[-5.05  2.93 -2.19 -0.57 -0.97  0.44 -1.99 -0.31  3.06  3.82  0.44  1.89
 -0.44  0.02 -1.10 -1.11 -1.80 -1.53  1.40  1.16  1.00  2.52 -2.71 -2.33
  0.94  0.78  0.66 -2.40] : (30):<12>
[-0.83  0.46 -1.01 -0.25 -0.94  1.41  1.06 -0.43 -1.68  1.92  0.10  0.36
 -2.17  0.18  3.17 -0.34  4.09 -3.84  0.80 -0.19 -2.88  0.62 -0.03 -1.13
  0.47  2.75 -0.70  2.52] : (29):<19>
[-2.35 -0.61 -0.21 -0.49 -1.72  0.95  1.13 -0.78  0.00  2.65  1.42  1.20
 -1.62  0.26  2.35  0.40  2.79 -2.37  2.22  1.02 -1.18  1.27 -0.63 -2.35
  2.36  1.69  0.06  1.13] : (29):<25>
[-5.47  3.24 -2.16 -1.28 -2.18 -0.09  0.60 -0.37  3.26 -1.11 -1.73  0.14
  0.26  0.17  0.64  1.52  0.61 -1.06  2.34 -1.00  1.03  0.32 -2.33 -0.48
 -0.54  0.33  2.08 -0.37] : (30):<18>
[-1.30  1.17 -1.20 -2.07 -0.92  0.88  1.19 -1.31  0.08  1.82 -0.29  0.62
 -2.00 -0.93  1.44  0.10  3.47 -3.23  2.05  0.01 -3.74  0.87 -0.40 -0.95
  2.02  1.34 -0.38  1.07] : (29):<24>
[-2.29  0.22 -0.08  0.88 -1.90  3.60  1.99 -0.81 -0.02  1.42 -0.27  0.70
 -1.84  1.03  3.89  0.68  0.85 -3.81  1.31  0.25 -3.64 -0.08  1.02 -3.31
  1.26  1.13  0.61  2.40] : (29):<25>
[-6.05  3.62 -3.86 -2.19 -2.63  0.39 -1.55  0.99  3.09 -2.39 -2.29  0.16
 -0.96  0.67 -2.19 -0.43 -1.12 -1.50  3.25  0.21  0.45 -0.20 -1.34 -0.29
 -1.31  0.73  1.30 -3.60] : (30):<20>
[ 0.35  0.62  0.72  1.17 -1.07  0.82 -0.18 -0.62 -0.82  2.40  1.62  1.16
 -1.94  1.90  2.06 -0.86  4.10 -3.74  2.66  2.08 -3.15  0.06 -0.21 -1.54
 -0.52  1.15 -0.16  2.41] : (29):<25>
[ 0.53  0.85 -0.94  1.22 -1.92  0.00 -0.07  0.55  0.77  3.57  0.56  0.72
 -2.80 -0.81  1.18  0.04  4.34 -3.75  3.05  0.53 -2.93 -0.18  1.51 -0.03
  0.78  0.52  0.24  1.60] : (29):<19>
[ 0.49  0.11 -1.75  0.52 -2.37  1.74  1.83 -0.74 -0.61  1.65  2.95  0.47
 -0.11  1.01  1.48  3.41  2.81 -4.46 -2.50  0.84 -1.30 -0.82  2.44  2.00
  5.05  0.58 -0.99  3.31] : (29):<19>
[-3.42  2.54 -1.91 -1.23 -2.19  1.68 -0.14 -2.44  0.97 -0.06 -0.45  1.17
 -1.22 -0.04  1.63  0.70  4.24 -3.83  1.67  0.93 -2.76  1.95 -0.51 -2.28
  3.94  1.90 -0.82  2.38] : (29):<24>
[-5.08  2.71 -2.68 -1.01 -3.07  0.57  0.41  0.13  2.82 -2.92 -0.19 -0.48
 -0.70  0.56  1.22  2.03  0.01 -0.99  2.79  0.32 -0.60  0.15 -0.69 -1.07
  1.96 -0.68  1.43  0.43] : (30):<18>
[-1.79  0.56 -0.61 -0.24 -1.34  1.06  0.36 -0.86 -1.04  1.74  0.57  0.48
 -2.20  0.87  2.93 -0.60  4.80 -3.25  1.59  0.09 -1.77 -0.14  0.12 -0.09
  0.60  1.39  0.22  1.71] : (29):<24>
[-1.58  1.94 -4.22  0.07 -3.22 -0.51 -0.92  1.99  3.22  0.38  0.08 -0.46
 -1.99 -0.94 -1.29 -1.21 -1.35 -3.10  3.76 -0.41  0.42  0.17  7.19  1.17
 -2.87  0.24  0.80 -3.22] : (30):<18>
[ 0.31  1.41 -1.34 -0.17 -2.39  0.65  1.29 -2.27  0.38  2.58  0.41  0.60
 -1.65  0.04  2.84  1.40  3.41 -4.90  1.77  0.79 -2.80  1.42  0.91  0.10
  1.50  2.30 -0.66  2.32] : (29):<19>
[-4.72  1.59 -2.37 -1.71 -2.62  0.37  0.13  1.17  3.22 -0.82  2.53  0.22
 -0.19 -0.05 -1.52  1.81 -1.86 -0.98  1.09 -0.23 -0.21  0.62 -0.91 -1.41
  0.18 -1.34 -5.32 -0.52] : (30):<12>
[-2.17  0.33 -0.34 -3.30 -0.21  1.77  1.40 -1.56  0.23  0.80 -1.10 -0.06
 -0.73  1.03  2.53  2.70  4.44 -2.93 -0.92  2.22 -3.27  0.34 -1.34  0.79
  3.60  1.75  3.55  4.41] : (29):<19>
[-2.31  2.12 -1.94 -1.26 -2.39  0.84 -0.56 -0.55  2.58  2.00 -0.56  0.46
 -1.62  0.78  1.07  0.24  4.80 -2.89  2.95  1.36 -2.66  0.39 -0.85 -0.55
  1.62  0.40 -1.93  2.04] : (29):<24>
[-1.60  2.41 -3.24 -0.19 -1.85 -0.23 -2.60 -0.01  2.57  1.52  0.61  0.63
 -1.77  0.29 -1.32 -1.54 -0.10 -1.86  3.46 -0.88  0.74  1.09 -0.78  0.35
 -2.78 -0.14  0.20 -3.12] : (30):<12>
[-0.51  1.18 -0.77 -0.39 -2.05 -0.13  3.59 -0.68  0.35  3.59  1.77  0.16
 -2.66  1.47  0.96 -0.42  3.95 -4.79  1.79  1.25 -2.63  2.26  0.15 -0.30
  1.13  1.50 -1.89  2.48] : (29):<25>
